Each new row is followed by what is left of it after taking away its nearest point in the smallest flat space through zero that holds the rows named last above it.
In the rows, 128 means zero.
neb (5 x 31):
[[156 151 119 112 133  98 172 161 147 144 105 123  92 132 132 129 144 148
  108  82 127 130 152 109 123 159 101 131 103 113 126]
 [163 151 125 119 138 102 157 152 149 140 109 120  92 138 141 123 142 147
  115  94 121 124 151 103 121 139 109 118 106 122 123]
 [150 151 128 123 133 107 166 145 140 131 112 123  99 137 120 132 138 148
  118  94 140 133 148 108 120 148 110 129 115 109 130]
 [142 140 139 130 133 131 157 125 138 135 110 128  89 165 139 132 146 154
  119  82 139  92 152 130 126 136 108 126 122 120 135]
 [166 152 115 110 123  94 185 166 149 146 119 138  87 129 139 122 128 150
  106  74 130 133 146 136 127 154  94 132 100 124 125]]
New rows:
[116 114 141 157 112 163 117  98 139  87 164 154 146 147 150 112 114 116
 153 192 139 133  94 165 168 111 126 132 151 154 146] -> [129 131 131 139 125 136 141 130 154 104 129 134 124 143 148 119 144 127
 134 162 128 138 118 121 161 149 109 137 128 131 143]
[122 129 142 147 133 144 144 113 113 111 119 136 121 160 102 134 154 128
 136 118 162 111 139 140 109 171 112 137 130 102 142] -> [141 126 129 139 134 129 124 130 123 120 131 137 130 137 126 116 142 114
 136 140 131 126 128 138 111 153 118 122 118 128 127]
[125 124 117 107 113 129 156 176  96 121 139 150 129 136 153 130 124 126
 134  81  85 116 124 153  83 164 120 144 129 153 101] -> [124 131 132 124 124 136 139 155  91 101 139 136 137 144 136 134 125 127
 150 106  96 123 125 122  72 144 138 131 143 143 103]
kip (4 x 31):
[[157 143 166 112 106 141 144  97 125 132 152 121 128 124 175 114  90 140
  163 146 151 139 125 131 136 129 149 110 133 142 101]
 [104 106 127 122 107 109 148 118 157 150 132 141 136 151 116 114 112 128
  103 130 104 133 198 171 118 125 113 152 110  82  97]
 [151 137 143 131 129 109 113 104 138 129 144 108 137 123 171 138  99 149
  135 133 129 134 136 126 117 115 152 136 131 140 119]
 [120 113  82 121 133  97 129 145 162 151 126 130 144 115  98 129 112 116
  120 102  84 105 201 164 121 106 118 113 115 102  79]]
New rows:
[144 129  85 150 109 123 115 128 130 143 112 129 148 104 149 138 148 104
 136 109 104 108 162 113 151  96 133 122 123 130  98] -> [135 128 113 152  97 139 125 116 118 137 112 136 139 123 157 130 157 109
 130 126 123 124 142 108 153 111 129 141 124 126 119]
[115 122 158 138 132 133 133 122  92 121 116 122 108 132 148 123 134 136
 102 137 165 155  99 124 120 123 122 152 116 137 161] -> [122 121 132 129 136 123 135 133 106 133 118 121 116 114 135 122 120 127
 114 121 146 138 130 139 122 110 121 125 113 135 127]
Vuped:
[[132 127 125 132 130 133 147 109 106 143  95 133 110  91 120  98 136  87
   96 131 152 139 124 122 124 132 100 119 107 126 105]
 [138 116 154 132 120 133 127 111 108 147 100 110 124 122 132  90 138  96
  121 124 164 120 114 146 136 144 120 109 114 118 106]
 [130 114 139 130 118 110 156  87  89 168  85 113  99  85 130  62 143  80
   55 126 170 129  97 114 116 145 115  97  97 113  76]
 [159 125 117 140 126 128 152 113 107 167 123 109 144 108 120 105 146  80
   97 135 176 139  94 146 129 134  97 124 126 130  76]]
New rows:
[134 106 140 136  97 129 120 107 110 124  95 129 117 106  92 102 117  97
 120 104 169 134 115 131 134 110 120 115 103 105 110] -> [131 113 124 133 100 122 116 123 129 113 127 133 130 124  93 134 110 129
 131 106 144 135 118 125 130 100 135 129 121 112 124]
[126 123 164 108 116 129 112 146 139 135 117 135 128 175 159 116 149 125
 167  99 125  99 155 155 151 142 155 124 120 126 138] -> [130 134 125 111 124 120 141 142 136 146 126 149 125 145 146 125 152 114
 127 109 121 121 148 133 135 129 134 136 120 136 118]
[158 125 173 148 132 161 115 110  81 147  69 118 154 122 102  96 127  96
 149 127 177 132 118 162 172 151 108 104 101 123 126] -> [138 136 135 139 136 129 127 121 103 135 114 133 152 127 103 135 115 150
 122 130 126 139 118 120 149 132 137 120 119 130 139]
ked (2 x 31):
[[152 147 104 120  98 146 152 154 154 103 103 130 114  98 125  93 120 153
   96 121 129 141 138 159 130 141 133  93 116 123 134]
 [138 147  82 126  98 140 147 150 105 116 116 129 112 120 132 110 102 166
  106 117 128 117 115 166 124 129 134 104 115 123 127]]
New rows:
[113  94 158 133 182 115 106 126 105 160 139 127 145 145 142 134 121  89
 161 131 120 121 109  85 129 125 114 161 145 134 124] -> [134 113 129 126 152 132 129 151 120 138 117 129 131 120 141 103 109 117
 131 123 121 129 114 118 130 135 119 128 133 129 128]
[149 163  90 118 123 119 124 147 116 122 136 134 117 174 127 107 120 129
 100 119 129 116  97 132 124 127  91 114 138 127 151] -> [148 155 114 118 135 115 117 139 136 124 138 134 124 173 124 111 134 111
 107 124 129 126 107 115 127 129  88 121 144 129 153]
piro:
[[ 98  88 133 127 151  97 139 110 116 137 115 132 102 128 138 103 139 108
  129  95 157 140 115 104 136  97  86 159 148 157 140]
 [163 139 154 144 111 126 143 131  65 124 154  78 127 110 160 111 127 131
   59 150 110 145 124 121 167 131 154 123  80 162  93]]
New rows:
[142 128 168 143 126  93 133 138  89 115 135 114 133 118 138 135 125 114
 102 143 124 132 105 111 136 127 142 152  92 162 124] -> [130 131 154 135 130 100 123 140 123 115 125 138 139 127 120 149 123 117
 137 139 127 121 110 120 115 132 138 148 112 139 139]
[154 143 159 143 144 151 151 124  77 119 154  95 133  96 149 114 125 142
  70 144 127 135 117 145 150 129 134 112  82 149  85] -> [125 132 139 131 159 151 140 121 125 123 133 134 132 110 125 126 126 138
 124 125 143 123 119 149 120 125 111 118 121 124 113]
zab:
[[124 119 153 119 149  96 151 141  94 149 123 121 127  89 119 124 168  74
  151 146 148 148 136 137 139 114 119 139 131 139 138]
 [122 167  78 172 124 151 178 123 147 138 133 113 145 110 147  98 126 162
  106 153 153 113 166 140 120 113 133 150 154 136 121]
 [113 138 113 142 144 101 158 142 120 149 126 111 132  96 132 112 152 111
  142 153 146 132 133 150 123 124 113 142 146 135 145]
 [120 128 133 151 151 113 146 124 129 151 129 112 129 113 119  98 146 117
  150 149 144 117 146 144 129 108 128 137 132 137 150]]
New rows:
[125 130 113 115 115 106  94 142 151 119 110 142 140 142 147 140  96 162
 120 119  90 102  89 147 115 154 101 110 129 115 130] -> [136 131 138 123 126 116 125 132 129 132 110 142 146 117 138 124 121 133
 122 132 116 108 131 139 134 119 117 124 125 130 120]
[127 100 128  88 146 110 113 134 156 126 120 127  99  99 133 122 134 134
 111  97 132 124 108 160 149 180 119 122 130 136 117] -> [133 106 130 103 148 127 127 122 159 130 123 126 104  97 131 108 135 139
 106 102 143 117 133 156 155 162 132 128 129 142 111]
[121 142 102  99 129 136 159 139  88 101 118 128 136  91 128 170 157  86
 117 100 130 188 158 105  96 134 109 138 142 104 135] -> [118 132 109 126 143 143 133 115 123 107 124 119 130 127 112 139 137 118
 136  98 119 151 162 112  90 123 121 127 129 102 161]
dupo (2 x 31):
[[105 160 102  93 131 160  71 134 128 109 118  92 115 104 134 120 114 169
  148 121 107 173 132 162 154 133 137 102 168 149 116]
 [ 96 147 129 101 150 137 105 113 128 114 124 108 134 114 131 118 107 123
  118 129 143 168 130 132 145 116 132 136 145 136 192]]
New rows:
[157 104 154 159 129 117 162 126 112 143 124 145 139 149 130 140 153 126
 142 137 123 108 134 122 124 133 124 159  93 109 109] -> [136 124 144 135 139 133 130 123 112 130 118 123 136 134 134 133 139 141
 146 135 120 141 136 137 141 130 129 151 116 121 128]
[134 129 130 133  89 101 137 135 101 150 136 173 176 132 130 137 150 122
 126 147 166 127 114 126 118 140 133 129 110 125 110] -> [121 142 123 117  95 112 116 134 101 142 132 159 174 122 132 133 142 132
 130 145 163 148 116 136 129 139 136 123 125 133 120]
[109 113 144 129 127 115 102 131 120 114 116 120 145 108 169 131  85 113
 142 145 145 129 119 102 104 115 116 123 129  96 155] -> [118 111 138 134 118 118 101 139 120 116 116 122 140 109 169 134  91 124
 151 143 134 120 119 107 102 121 116 114 130  97 124]
zunob (5 x 31):
[[140 149 135 115  98  94 154 125 125 107 165 155 140 127 135 101 140 103
  126 126 124 152 121 147 141 134 122  78 102 106 127]
 [141 126 113 113  76  69 179 149 112 124 167 154 170 186 129  87 137  81
  155 130 136 157 135 152 147 126 154 103 115 101  84]
 [161 164 142 116 120 100 130 130 153 103 145 167 175 159 149  74 167  93
  128 121 157 130 110 138 169 137 114  96 112  97 133]
 [178 153 134 110  87  79 162 135 162 142 165 143 163 145 128  53 170  89
  153 117 142 134 135 141 160 133 104  83  88 117 105]
 [131 121 127 140  82  96 179 149 125 108 152 148 135 166 118 113 120  84
  140 119 127 177 141 148 130  99 117  86 101 125 109]]
New rows:
[161 136 127 158 149 143 121 142 180 135 106 158 126 127 169 148 147 168
 114 119 141 149  83 136 115 135 111 100 111 124 138] -> [153 120 110 149 132 127 138 147 158 153 118 148 127 134 162 152 137 170
 128 127 131 151  93 141 106 140 139 111 118 123 112]
[124 171 125 134 148 134 194  88 173 110 152 158 118 129 130 144 126 131
 140 126 142 106 125 122 132 135  95 123  87 143 128] -> [112 158 113 131 152 134 191  92 155 117 147 153 123 142 131 156 117 138
 145 134 142  99 126 120 127 140 121 148 106 139 116]
[110 110  77 124 111 133 176 141 114 147  89 119 138 141  95 130 153 169
 117 153 111  85 183 133 113  97 116 136 126 140 131] -> [112 132  89 118 118 131 166 132 115 119  96 143 148 136 111 124 163 164
 100 153 117  88 164 138 126 107 111 116 123 120 151]
ros, 2 rows:
[[142 154  86 149 125 120 182  81 108 111  98 116 168 134 151 122  97 103
  128 145 175 128 137 140  95  67 119 108 135 161 138]
 [114 107 159 105 129 133  84 164 151 145 153 138  93 125 102 134 159 152
  123 108  87 135 128 127 155 178 143 140 121  97 118]]
New rows:
[126  98 114 105 143 101 114  91 139 119 103 139 139 113 117 147 111 151
 155 152 127 165 208 150 132 129 153 108  84 142 151] -> [130  92 132 116 147 107 102 107 125 114 108 141 137 107 131 145 102 147
 168 165 124 146 187 124 139 141 135 124  86 146 154]
[100 128 133 131 115 169 160 126 121 158 107 137 106 131 139  94 120  94
 141 156 162 136 107 123 152 154  76 144 105 133 143] -> [ 95 128 126 119 112 166 160 121 134 164 108 137 101 135 125  96 131 101
 131 144 157 150 122 140 152 154  91 135 102 125 139]
[132 124 125 117 115 124 161 114 180 143 130 122 122 131 110 126 162 133
  98 117 127 181 173 177 134  99 202 112 122 119 118] -> [143 117 152 144 124 134 148 138 148 130 134 124 126 119 144 121 138 119
 125 146 131 143 131 126 141 112 163 140 127 133 126]
gikov:
[[109  98 107 113 123 132 102 121 107 151 106 130 144 112 137 130 146 144
  104 134 123 125 146 129 142 110 135 139 124 115 129]
 [139 142 168 143 152 138 125 107 154 131 171  95 119 141 132 102 123 103
  146 117 168  84 119 129 147 124 120 112 136 143  93]
 [129 202 157 153 135 107 193  95 132 112 124 126 119 143 135  97 100  83
  157 157 117 125 140 164 118 154 116  89 130 113 156]
 [114  95 107 113 140  98 128 137 112 115 135 138 142 143 115 164 173 175
  107 159  76 122 150 120 147  86 107 104 122  95 134]
 [122 156 145 140 152 127 154 103 130 144 121 103 101 145 159 104 118  92
  150 145 143 101 124 145 146 150 127 128 136 131 133]]
New rows:
[146 129 171 136 109 147 111 123 162 109 175  96 132 102 108 122  97 105
 130 106 171 123  86 105 125 124 115 144 149 140  79] -> [121 124 139 125 112 124 133 119 129 118 130 109 129 107 126 138 115 118
 119 146 124 135 107 118 134 124 113 145 145 110 118]
[109 102  98  97 135 123 123 138 143 129 134 116 111 131 131 139 133 144
 120  90 134 132 102  91 113 108 144 142 151 130 124] -> [105 131 110 106 133 116 143 116 140 127 130 117 121 128 131 120 123 127
 124 102 131 129 118 111 110 110 140 120 149 117 134]
tugus (2 x 31):
[[133 121 166 130 140 137 103 126 116 125 140 126 129 136 124  89 124 165
  147 118 184 120  95 131 105 120 153 159 129 123 130]
 [137 110 181 121 162 109  72 169 119 153 116  72 144 160 138 134  74 184
  122 141 159 112 138  94 155 138 154 110 109  84 105]]
New rows:
[126 151 124  94  93  96  96 140 161 134 105 110 144 134 119 170 124 111
 106 146  84 144 135 138 137 143 122  75 144  89  97] -> [127 151 138  98  91 110  94 124 154 123 119 128 139 130 112 134 139 123
 124 133 121 143 103 152 108 133 134 108 151 100 107]
[128 102  98 119 147 139 143 155 127 125 136 106 121 122 134 142 112 127
 133 118 117 133 173 140 122 144  92 123 139 109 159] -> [129 101 108 120 149 144 138 151 123 122 142 110 120 122 132 126 115 136
 141 113 136 131 159 144 111 140  99 137 141 111 162]
